Below are the code and all the weights of a small trained network. Each question names an input and a class and asks about switching units off, where a switched-off unit gives its printed mean instead of its output.

import numpy as np


def w(rows, s, z=0):
    codes = np.array(rows[::2]) - 128.0
    scale = np.full(codes.shape[1], s)
    scale[-1] = z or s
    return codes * scale


def norm(h):
    return h / np.sqrt((h * h).mean(-1, keepdims=True) + 1e-5)


def f(y):
    return y / 2 * (1 + np.tanh(0.7978845608 * (y + 0.044715 * y**3)))


def log_softmax(a):
    a = a - a.max(-1, keepdims=True)
    return a - np.log(np.exp(a).sum(-1, keepdims=True))


def net(x, mask):
    res = np.array(x, float).reshape(1, 6) / 4 @ E
    u = 0
    for l in range(2):
        y = f(norm(res) @ A[l][:, :-1].T + A[l][:, -1])
        res = res + np.where(mask[u : u + 3], y, B[l][:, -1]) @ B[l][:, :-1]
        u += 3
    return log_softmax(norm(res)[-1] @ U[:, :-1].T + U[:, -1])


A, B = {}, {}
E = w([
[222,49,168,168,153,165,109,164,95],'x0',
[141,152,110,138,11,67,178,180,53],'x1',
[187,124,149,185,26,146,80,205,121],'x2',
[85,63,139,102,128,143,135,153,71],'x3',
[156,160,136,93,124,45,84,53,94],'x4',
[154,86,47,87,102,182,104,125,108],'x5',
],0.012)
A[0] = w([
[3,200,143,214,56,120,245,208,197,84],'0.n1',
[144,123,66,84,59,195,7,135,216,99],'0.n2',
[82,103,173,59,56,143,77,51,87,3],'0.n3',
],0.0082,0.0037)
B[0] = w([
[78,163,109,42,48,34,123,234,50,254],'0.n1',
[153,205,118,163,245,170,112,132,59,210],'0.n2',
[60,91,49,116,128,59,112,246,104,145],'0.n3',
],0.013,0.0056)
A[1] = w([
[13,228,148,159,105,199,228,172,222,252],'1.n1',
[87,194,165,214,217,28,145,185,133,251],'1.n2',
[156,208,140,55,30,254,64,126,173,35],'1.n3',
],0.0081,0.0037)
B[1] = w([
[141,7,156,143,86,128,77,136,130,212],'1.n1',
[137,125,107,108,18,132,111,84,173,254],'1.n2',
[151,173,143,167,195,111,95,148,171,134],'1.n3',
],0.018,0.0064)
U = w([
[93,210,87,103,130,77,243,74,28,33],'0',
[54,60,133,94,240,217,177,119,120,66],'1',
[160,233,66,169,136,104,56,131,129,7],'2',
[210,64,165,184,20,115,97,200,142,253],'3',
[14,181,80,46,22,22,143,227,107,138],'4',
[215,138,147,223,199,203,93,189,199,29],'5',
[72,182,139,88,130,58,131,10,230,38],'6',
],0.011,0.0074)

Each question gives the input, the list of numbers given to net, and the class t.
The units are the neurons (one row each of A and B). Each row of codes is followed by its name. A weight is (code - 128) times the scale printed after its matrix; where a second scale follows, it is the last column's (A, B and U).
mask holds one flag per neuron, layer by layer. A switched-off neuron (its flag False) gives its mean, the last column of its row in B, instead of its output. The means were averaged over made-up inputs and are rounded, as every weight is.
A unit's drop is (log p(t) with every unit on - log p(t) with that unit switched off) / (log p(t) with every unit on - log p(t) with every unit switched off).
The circuit of an input: a set's keep is (log p(t) with only the set's units on - log p(t) with every unit switched off) / (log p(t) with every unit on - log p(t) with every unit switched off). Starting from all 6 units, units are removed one at a time, each time the one whose removal leaves the highest keep (on an exact tie, the one counted first), for as long as the keep stays at least 0.8.
circuit, biggest first: the units of the circuit, biggest drop first
top k neurons: the k neurons with the biggest drops, biggest first
k most important neurons of layer l: the k neurons of layer l with the biggest drops, biggest first
drop when u is switched off: that unit's drop, to one decimal
input [-3,0,-5,-8,-1,-2], class 3: circuit, biggest first : 1.n1
input [-6,-7,6,3,0,7], class 1: top 2 neurons : 0.n2, 0.n1
input [6,7,-6,-4,8,3], class 0: circuit, biggest first : 1.n1, 0.n1
input [3,-8,-8,-6,-6,-7], class 3: circuit, biggest first : 1.n1, 1.n2
input [6,0,-4,1,2,-5], class 6: circuit, biggest first : 1.n1, 0.n1
input [8,-3,-3,-4,6,6], class 5: circuit, biggest first : 0.n1, 1.n2
input [1,7,-7,-4,-6,7], class 3: 2 most important neurons of layer 0 : 0.n3, 0.n2
input [-2,-1,0,2,5,-3], class 6: top 2 neurons : 0.n1, 1.n2
input [-5,-7,-2,-7,-7,3], class 5: circuit, biggest first : 0.n2, 1.n3
input [7,-2,-3,4,-2,0], class 1: top 2 neurons : 1.n2, 1.n1
input [-4,-6,2,-7,-5,3], class 5: 2 most important neurons of layer 1 : 1.n1, 1.n3
input [7,0,-8,7,2,-8], class 6: top 2 neurons : 1.n2, 1.n1
input [1,-3,3,1,6,4], class 2: 2 most important neurons of layer 0 : 0.n2, 0.n1
input [-3,-5,4,0,0,7], class 1: circuit, biggest first : 0.n2
input [-3,-3,3,2,-3,4], class 5: drop when 1.n1 is switched off : 0.0
input [2,-3,5,5,0,6], class 5: drop when 1.n1 is switched off : 0.0
input [3,6,3,-3,-2,-8], class 4: drop when 0.n1 is switched off : 1.3
input [-1,-3,0,-2,-7,6], class 5: drop when 0.n2 is switched off : 0.1
